Here is a tiny trained network, its code and every weight. The questions are about switching its units off for an input and a class, where a switched-off unit gives its printed mean instead of its output.

import numpy as np


def w(rows, s, z=0):
    codes = np.array(rows[::2]) - 128.0
    scale = np.full(codes.shape[1], s)
    scale[-1] = z or s
    return codes * scale


def norm(h):
    return h / np.sqrt((h * h).mean(-1, keepdims=True) + 1e-5)


def f(y):
    return np.maximum(y, 0)


def log_softmax(a):
    a = a - a.max(-1, keepdims=True)
    return a - np.log(np.exp(a).sum(-1, keepdims=True))


def net(x, mask):
    res = np.array(x, float).reshape(1, 8) / 4 @ E
    u = 0
    for l in range(3):
        y = f(norm(res) @ A[l][:, :-1].T + A[l][:, -1])
        res = res + np.where(mask[u : u + 11], y, B[l][:, -1]) @ B[l][:, :-1]
        u += 11
    return log_softmax(norm(res)[-1] @ U[:, :-1].T + U[:, -1])


A, B = {}, {}
E = w([
[118,241,159,40],'x0',
[130,134,127,126],'x1',
[115,121,114,125],'x2',
[189,136,10,166],'x3',
[138,135,134,129],'x4',
[235,35,122,47],'x5',
[106,114,108,125],'x6',
[109,115,105,117],'x7',
],0.013)
A[0] = w([
[88,207,171,44,14],'0.n0',
[129,174,59,77,115],'0.n1',
[193,183,125,16,113],'0.n2',
[6,150,138,154,120],'0.n3',
[148,74,173,85,94],'0.n4',
[89,200,166,109,131],'0.n5',
[159,142,9,193,195],'0.n6',
[99,100,134,66,2],'0.n7',
[125,148,162,218,234],'0.n8',
[98,200,36,186,106],'0.n9',
[118,194,116,254,156],'0.n10',
],0.013,0.0052)
B[0] = w([
[135,222,103,112,192],'0.n0',
[105,43,195,186,178],'0.n1',
[64,10,214,66,211],'0.n2',
[158,194,144,212,230],'0.n3',
[121,45,182,123,176],'0.n4',
[133,201,122,210,206],'0.n5',
[161,100,78,175,254],'0.n6',
[88,73,170,121,137],'0.n7',
[81,76,67,142,235],'0.n8',
[43,39,192,149,229],'0.n9',
[84,30,107,234,253],'0.n10',
],0.011,0.0086)
A[1] = w([
[146,239,123,118,105],'1.n0',
[115,102,109,99,113],'1.n1',
[129,193,28,78,80],'1.n2',
[95,105,122,165,112],'1.n3',
[249,113,71,119,88],'1.n4',
[92,159,88,81,108],'1.n5',
[156,156,100,162,51],'1.n6',
[77,189,37,110,105],'1.n7',
[54,160,34,77,2],'1.n8',
[174,188,146,71,8],'1.n9',
[196,167,138,194,42],'1.n10',
],0.013,0.0098)
B[1] = w([
[130,197,88,136,164],'1.n0',
[88,126,166,130,153],'1.n1',
[115,91,161,3,128],'1.n2',
[114,131,130,88,253],'1.n3',
[169,113,39,166,170],'1.n4',
[185,108,81,172,130],'1.n5',
[37,46,202,49,128],'1.n6',
[145,191,108,111,142],'1.n7',
[191,24,72,179,128],'1.n8',
[70,35,206,204,129],'1.n9',
[86,48,209,67,134],'1.n10',
],0.015,0.0049)
A[2] = w([
[129,50,151,52,114],'2.n0',
[148,94,137,225,56],'2.n1',
[217,142,157,172,17],'2.n2',
[208,74,119,95,93],'2.n3',
[131,222,136,138,15],'2.n4',
[48,135,36,227,201],'2.n5',
[7,76,151,200,135],'2.n6',
[8,133,81,231,121],'2.n7',
[146,62,169,67,80],'2.n8',
[228,150,198,195,1],'2.n9',
[43,206,38,106,80],'2.n10',
],0.011,0.0091)
B[2] = w([
[85,112,96,195,166],'2.n0',
[37,186,162,39,161],'2.n1',
[66,39,243,35,128],'2.n2',
[147,100,41,144,146],'2.n3',
[165,237,126,146,133],'2.n4',
[164,231,169,41,252],'2.n5',
[122,82,159,93,233],'2.n6',
[179,114,172,12,228],'2.n7',
[99,109,150,222,155],'2.n8',
[27,35,209,18,128],'2.n9',
[196,218,124,65,138],'2.n10',
],0.011,0.015)
U = w([
[57,105,244,86,10],'0',
[98,5,114,203,90],'1',
[208,210,33,231,254],'2',
],0.011,0.0072)

Each question gives the input, the list of numbers given to net, and the class t.
The units are the neurons (one row each of A and B). Each row of codes is followed by its name. A weight is (code - 128) times the scale printed after its matrix; where a second scale follows, it is the last column's (A, B and U).
mask holds one flag per neuron, layer by layer. A switched-off neuron (its flag False) gives its mean, the last column of its row in B, instead of its output. The means were averaged over made-up inputs and are rounded, as every weight is.
A unit's drop is (log p(t) with every unit on - log p(t) with that unit switched off) / (log p(t) with every unit on - log p(t) with every unit switched off).
The circuit of an input: a set's keep is (log p(t) with only the set's units on - log p(t) with every unit switched off) / (log p(t) with every unit on - log p(t) with every unit switched off). Starting from the 12 units with the biggest drops (on a tie, the unit counted first), units are removed one at a time, each time the one whose removal leaves the highest keep (on an exact tie, the one counted first), for as long as the keep stays at least 0.8.
units of the circuit, in order: the units of the circuit, biggest drop first
k most important neurons: the k neurons with the biggest drops, biggest first
top k neurons in layer l: the k neurons of layer l with the biggest drops, biggest first
drop of u: that unit's drop, to one decimal
input [4,-5,6,0,-5,-5,5,0], class 2: units of the circuit, in order	[0.n3]
input [-4,1,2,4,-7,1,-6,2], class 2: units of the circuit, in order	[0.n2, 2.n5]
input [8,-2,7,5,3,8,-1,0], class 1: 2 most important neurons	[0.n2, 2.n5]
input [-7,-6,-3,-3,-2,-5,0,2], class 0: 2 most important neurons	[2.n5, 2.n7]
input [-4,-5,1,1,4,5,8,-8], class 2: top 2 neurons in layer 0	[0.n9, 0.n2]
input [8,-3,-7,7,-2,-6,5,8], class 0: 2 most important neurons	[0.n9, 0.n1]
input [6,3,-2,6,4,-8,-2,3], class 0: 2 most important neurons	[0.n9, 2.n7]
input [3,-7,1,0,7,-4,-3,5], class 2: top 2 neurons in layer 2	[2.n5, 2.n10]
input [1,-5,1,-6,-8,-7,0,2], class 2: units of the circuit, in order	[0.n2, 0.n3, 0.n5]
input [0,4,1,8,-6,-6,1,7], class 1: top 3 neurons in layer 0	[0.n10, 0.n9, 0.n6]
input [-5,-4,-1,0,-1,-3,8,2], class 0: top 3 neurons in layer 2	[2.n5, 2.n7, 2.n1]
input [-3,-5,6,-7,-2,4,3,-6], class 1: 2 most important neurons	[2.n5, 2.n7]
input [5,-8,-4,1,-4,4,-4,4], class 1: 3 most important neurons	[2.n5, 2.n7, 2.n0]
input [0,6,-1,-5,-7,8,2,-4], class 1: units of the circuit, in order	[2.n5]
input [2,1,1,-1,-5,0,2,7], class 2: drop of 0.n8	0.3
input [-5,8,6,2,7,6,7,3], class 2: drop of 0.n9	0.2
input [-8,8,7,3,-5,6,4,0], class 2: drop of 0.n2	0.2
